Here is a tiny trained network, its code and every weight. The questions are about switching its units off for an input and a target symbol, where a switched-off unit gives its printed mean instead of its output.

import numpy as np


def w(rows, s, z=0):
    codes = np.array(rows[::2]) - 128.0
    scale = np.full(codes.shape[1], s)
    scale[-1] = z or s
    return codes * scale


def f(y):
    return y / 2 * (1 + np.tanh(0.7978845608 * (y + 0.044715 * y**3)))


def softmax(a):
    e = np.exp(a - a.max(-1, keepdims=True))
    return e / e.sum(-1, keepdims=True)


def log_softmax(a):
    a = a - a.max(-1, keepdims=True)
    return a - np.log(np.exp(a).sum(-1, keepdims=True))


def net(x, mask):
    ids = ['ΓΔΛαβζθπτφψ'.index(c) for c in x.split()]
    T = len(ids)
    res = E[ids] + P[:T]
    q, k, v = (res @ M[0].T for M in (Q, K, V))
    z = softmax(np.where(np.tri(T) > 0, q @ k.T / 4**0.5, -1e9)) @ v
    res = res + np.where(mask[0], z, O[0][:, -1]) @ O[0][:, :-1]
    y = f(res @ A[0][:, :-1].T + A[0][:, -1])
    res = res + np.where(mask[1:9], y, B[0][:, -1]) @ B[0][:, :-1]
    return log_softmax(res[-1] @ U[:, :-1].T + U[:, -1])


Q, K, V, O, A, B = {}, {}, {}, {}, {}, {}
E = w([
[17,84,76,137,106,128],'Γ',
[153,80,95,74,176,156],'Δ',
[114,107,60,66,61,34],'Λ',
[220,175,154,126,171,157],'α',
[58,36,155,104,100,157],'β',
[41,158,254,108,104,167],'ζ',
[139,100,153,102,184,95],'θ',
[109,179,160,164,154,80],'π',
[117,140,188,140,194,34],'τ',
[118,106,94,73,189,139],'φ',
[136,192,117,173,98,171],'ψ',
],0.02)
P = w([
[162,159,83,1,125,99],'0',
[182,76,146,107,84,87],'1',
[41,127,156,87,120,142],'2',
[157,84,179,187,118,117],'3',
[72,180,179,161,158,164],'4',
[190,115,197,231,149,146],'5',
[99,207,198,183,194,200],'6',
[198,164,197,237,182,171],'7',
],0.0099)
Q[0] = w([
[169,155,99,63,123,76],'h0',
[102,145,239,160,215,253],'h0',
[183,88,115,238,176,153],'h0',
[110,64,147,139,140,132],'h0',
],0.016)
K[0] = w([
[226,194,130,86,73,93],'h0',
[143,68,185,254,198,211],'h0',
[70,191,80,116,224,161],'h0',
[54,127,109,173,114,153],'h0',
],0.014)
V[0] = w([
[99,98,130,104,251,29],'h0',
[156,74,231,117,108,66],'h0',
[225,61,137,69,99,249],'h0',
[149,156,177,123,205,119],'h0',
],0.012)
O[0] = w([
[106,169,119,232,103,248,174],'h0',
[214,173,91,159,70,134,254],'h0',
[186,72,181,236,132,98,88],'h0',
[114,117,65,137,91,131,205],'h0',
],0.012,0.006)
A[0] = w([
[77,97,251,128,79,161,132],'n0',
[154,151,14,79,146,61,146],'n1',
[88,179,136,163,57,98,187],'n2',
[183,162,122,89,202,193,205],'n3',
[139,87,149,107,71,74,90],'n4',
[104,59,55,148,37,89,228],'n5',
[40,156,115,113,153,150,168],'n6',
[2,79,147,99,82,116,5],'n7',
],0.011,0.0033)
B[0] = w([
[107,144,100,88,164,165,209],'n0',
[137,6,100,128,73,166,199],'n1',
[114,102,149,120,110,101,255],'n2',
[172,189,179,164,138,84,202],'n3',
[67,207,167,87,152,192,182],'n4',
[70,141,57,124,166,80,169],'n5',
[192,76,133,113,215,142,250],'n6',
[112,199,126,184,30,67,198],'n7',
],0.013,0.0089)
U = w([
[154,80,84,123,67,117,181],'Γ',
[77,40,236,218,87,149,164],'Δ',
[157,149,101,134,91,203,2],'Λ',
[200,109,236,174,63,68,81],'α',
[166,134,204,103,75,165,200],'β',
[107,18,255,126,123,79,131],'ζ',
[115,135,149,204,54,148,96],'θ',
[166,98,103,94,150,163,91],'π',
[56,104,116,208,134,44,200],'τ',
[153,107,167,108,170,106,108],'φ',
[27,66,154,154,176,215,161],'ψ',
],0.0074,0.004)

Each question gives the input, a string of symbols that net reads in full, and the target symbol t.
The units are the heads (4 rows each of Q, K, V and O) and the neurons (one row each of A and B). Each row of codes is followed by its name. A weight is (code - 128) times the scale printed after its matrix; where a second scale follows, it is the last column's (O, A, B and U).
mask holds one flag per unit, heads first, then neurons. A switched-off unit (its flag False) gives its mean, the last column of its rows in O or B, instead of its output. The means were averaged over made-up inputs and are rounded, as every weight is.
A unit's drop is (log p(t) with every unit on - log p(t) with that unit switched off) / (log p(t) with every unit on - log p(t) with every unit switched off).
The circuit of an input: a set's keep is (log p(t) with only the set's units on - log p(t) with every unit switched off) / (log p(t) with every unit on - log p(t) with every unit switched off). Starting from all 9 units, units are removed one at a time, each time the one whose removal leaves the highest keep (on an exact tie, the one counted first), for as long as the keep stays at least 0.8.
circuit, biggest first: the units of the circuit, biggest drop first
most important unit: the unit with the biggest drop
k most important neurons: the k neurons with the biggest drops, biggest first
drop when u is switched off: that unit's drop, to one decimal
input Δ Λ Γ Γ Δ β, target ψ: most important unit	n0
input Δ ζ Γ ψ, target φ: circuit, biggest first	h0; n6; n3
input α ζ ζ π Γ Δ, target φ: 2 most important neurons	n6; n3
input ψ τ π α, target α: 2 most important neurons	n0; n1
input ψ Δ α θ, target τ: circuit, biggest first	h0; n5; n6
input Λ Λ ψ Δ τ ζ Γ θ, target φ: circuit, biggest first	h0; n6; n3
input θ Λ τ Γ τ, target φ: circuit, biggest first	n6; h0; n3; n1
input Δ Δ θ φ τ ζ π τ, target π: circuit, biggest first	h0; n6
input ζ ζ Γ ψ ψ θ φ, target θ: circuit, biggest first	h0; n3
input π Γ β φ ζ ζ θ θ, target θ: circuit, biggest first	h0; n6
input α θ ζ θ τ Γ ψ, target φ: circuit, biggest first	h0; n6
input ζ ζ Δ π ζ ζ Γ Δ, target φ: 2 most important neurons	n3; n6
input τ ζ ζ β α θ, target τ: 2 most important neurons	n5; n6
input π τ β β, target ψ: 2 most important neurons	n0; n4
input Δ θ β β θ, target α: circuit, biggest first	h0
input φ ζ ψ α ζ π ψ π, target ζ: circuit, biggest first	h0; n1
input ψ π θ ψ π θ, target π: 2 most important neurons	n6; n1
input ζ ψ ζ θ, target Γ: 2 most important neurons	n1; n6
input π Γ Λ Λ φ ζ τ φ, target Λ: drop when n0 is switched off	-0.1
input ζ α β ψ, target α: drop when n1 is switched off	0.1
input θ φ π Δ φ, target Δ: drop when h0 is switched off	0.9
input Γ β ζ Δ Δ ζ ψ φ, target ζ: most important neuron	n1
input β Δ β τ Δ ψ ζ Δ, target Γ: 2 most important neurons	n1; n6
